Below is a small trained network, with its code and all its weights. Each question gives an input and a class and asks what happens when units are switched off, that is, made to give their printed mean instead of their output.

import numpy as np


def w(rows, s, z=0):
    codes = np.array(rows[::2]) - 128.0
    scale = np.full(codes.shape[1], s)
    scale[-1] = z or s
    return codes * scale


def norm(h):
    return h / np.sqrt((h * h).mean(-1, keepdims=True) + 1e-5)


def f(y):
    return y / 2 * (1 + np.tanh(0.7978845608 * (y + 0.044715 * y**3)))


def log_softmax(a):
    a = a - a.max(-1, keepdims=True)
    return a - np.log(np.exp(a).sum(-1, keepdims=True))


def net(x, mask):
    res = np.array(x, float).reshape(1, 7) / 4 @ E
    u = 0
    for l in range(2):
        y = f(norm(res) @ A[l][:, :-1].T + A[l][:, -1])
        res = res + np.where(mask[u : u + 6], y, B[l][:, -1]) @ B[l][:, :-1]
        u += 6
    return log_softmax(norm(res)[-1] @ U[:, :-1].T + U[:, -1])


A, B = {}, {}
E = w([
[130,128,129,127],'x0',
[128,127,123,131],'x1',
[228,246,112,126],'x2',
[129,128,126,129],'x3',
[160,142,45,40],'x4',
[252,71,158,177],'x5',
[128,128,126,128],'x6',
],0.012)
A[0] = w([
[167,143,73,30,48],'0.n0',
[136,10,59,5,114],'0.n1',
[54,19,137,119,202],'0.n2',
[110,137,120,74,137],'0.n3',
[177,11,103,142,2],'0.n4',
[91,238,156,185,81],'0.n5',
],0.014,0.0058)
B[0] = w([
[118,130,15,221,156],'0.n0',
[108,64,211,4,198],'0.n1',
[82,109,24,212,249],'0.n2',
[127,163,87,149,146],'0.n3',
[130,47,217,57,169],'0.n4',
[71,111,242,24,166],'0.n5',
],0.023,0.012)
A[1] = w([
[246,44,117,209,97],'1.n0',
[61,67,183,231,70],'1.n1',
[196,156,249,215,8],'1.n2',
[221,10,108,158,88],'1.n3',
[199,148,67,103,106],'1.n4',
[123,52,142,204,1],'1.n5',
],0.019,0.007)
B[1] = w([
[176,77,86,78,227],'1.n0',
[158,195,117,120,255],'1.n1',
[73,71,164,255,183],'1.n2',
[172,169,164,129,235],'1.n3',
[129,168,170,140,157],'1.n4',
[176,147,153,124,187],'1.n5',
],0.044,0.0089)
U = w([
[103,222,72,139,165],'0',
[118,103,200,56,253],'1',
[251,154,131,117,97],'2',
[141,67,171,200,77],'3',
[64,50,57,109,17],'4',
],0.027,0.005)

Each question gives the input, the list of numbers given to net, and the class t.
The units are the neurons (one row each of A and B). Each row of codes is followed by its name. A weight is (code - 128) times the scale printed after its matrix; where a second scale follows, it is the last column's (A, B and U).
mask holds one flag per neuron, layer by layer. A switched-off neuron (its flag False) gives its mean, the last column of its row in B, instead of its output. The means were averaged over made-up inputs and are rounded, as every weight is.
A unit's drop is (log p(t) with every unit on - log p(t) with that unit switched off) / (log p(t) with every unit on - log p(t) with every unit switched off).
The circuit of an input: a set's keep is (log p(t) with only the set's units on - log p(t) with every unit switched off) / (log p(t) with every unit on - log p(t) with every unit switched off). Starting from all 12 units, units are removed one at a time, each time the one whose removal leaves the highest keep (on an exact tie, the one counted first), for as long as the keep stays at least 0.8.
circuit, biggest first: the units of the circuit, biggest drop first
unit that matters most: the unit with the biggest drop
top k neurons: the k neurons with the biggest drops, biggest first
k most important neurons of layer l: the k neurons of layer l with the biggest drops, biggest first
input [1,7,-3,7,1,-4,8], class 4: unit that matters most -> 1.n3
input [-4,0,2,2,-7,5,3], class 3: circuit, biggest first -> 1.n2, 0.n2
input [1,-5,0,3,8,-7,7], class 4: top 4 neurons -> 1.n1, 0.n1, 1.n3, 0.n0
input [7,-5,-1,3,7,0,7], class 4: top 2 neurons -> 0.n0, 0.n1
input [-5,3,-5,-7,8,1,3], class 1: 2 most important neurons of layer 1 -> 1.n2, 1.n0
input [7,-4,-8,7,-2,1,3], class 2: top 2 neurons -> 1.n5, 0.n5
input [6,1,5,2,-1,1,2], class 3: circuit, biggest first -> 0.n2, 0.n1, 1.n2
input [-7,8,0,-3,5,7,-5], class 1: top 4 neurons -> 0.n2, 0.n1, 0.n4, 1.n1
input [0,2,-1,-7,6,-8,-4], class 4: 2 most important neurons of layer 1 -> 1.n1, 1.n3
input [1,-5,-6,-7,1,8,-3], class 1: 4 most important neurons of layer 0 -> 0.n4, 0.n1, 0.n0, 0.n3
input [-5,4,-5,-3,0,-1,-1], class 0: top 2 neurons -> 0.n2, 1.n1
input [-8,0,1,-1,5,-2,3], class 0: top 2 neurons -> 0.n0, 0.n5
input [-3,6,1,4,0,-1,-6], class 1: top 2 neurons -> 0.n5, 0.n2
input [-4,4,-7,2,7,8,-5], class 1: circuit, biggest first -> 0.n1
input [-6,4,4,-8,-5,1,-2], class 3: top 4 neurons -> 0.n2, 0.n1, 1.n2, 0.n4
input [-1,-8,-5,-8,0,2,-4], class 2: top 3 neurons -> 0.n2, 0.n5, 1.n1
input [-6,4,3,-5,-4,1,7], class 3: top 3 neurons -> 0.n2, 0.n1, 1.n2
input [7,-1,-5,4,7,1,-8], class 1: top 2 neurons -> 0.n1, 0.n4
input [-6,6,4,2,-8,-1,-4], class 1: 2 most important neurons of layer 0 -> 0.n5, 0.n2
input [0,1,-3,-5,1,0,8], class 4: unit that matters most -> 0.n1
input [-6,7,1,-1,-6,6,-2], class 3: 2 most important neurons of layer 0 -> 0.n2, 0.n0
input [4,8,5,7,7,-1,-4], class 0: 2 most important neurons of layer 0 -> 0.n4, 0.n0
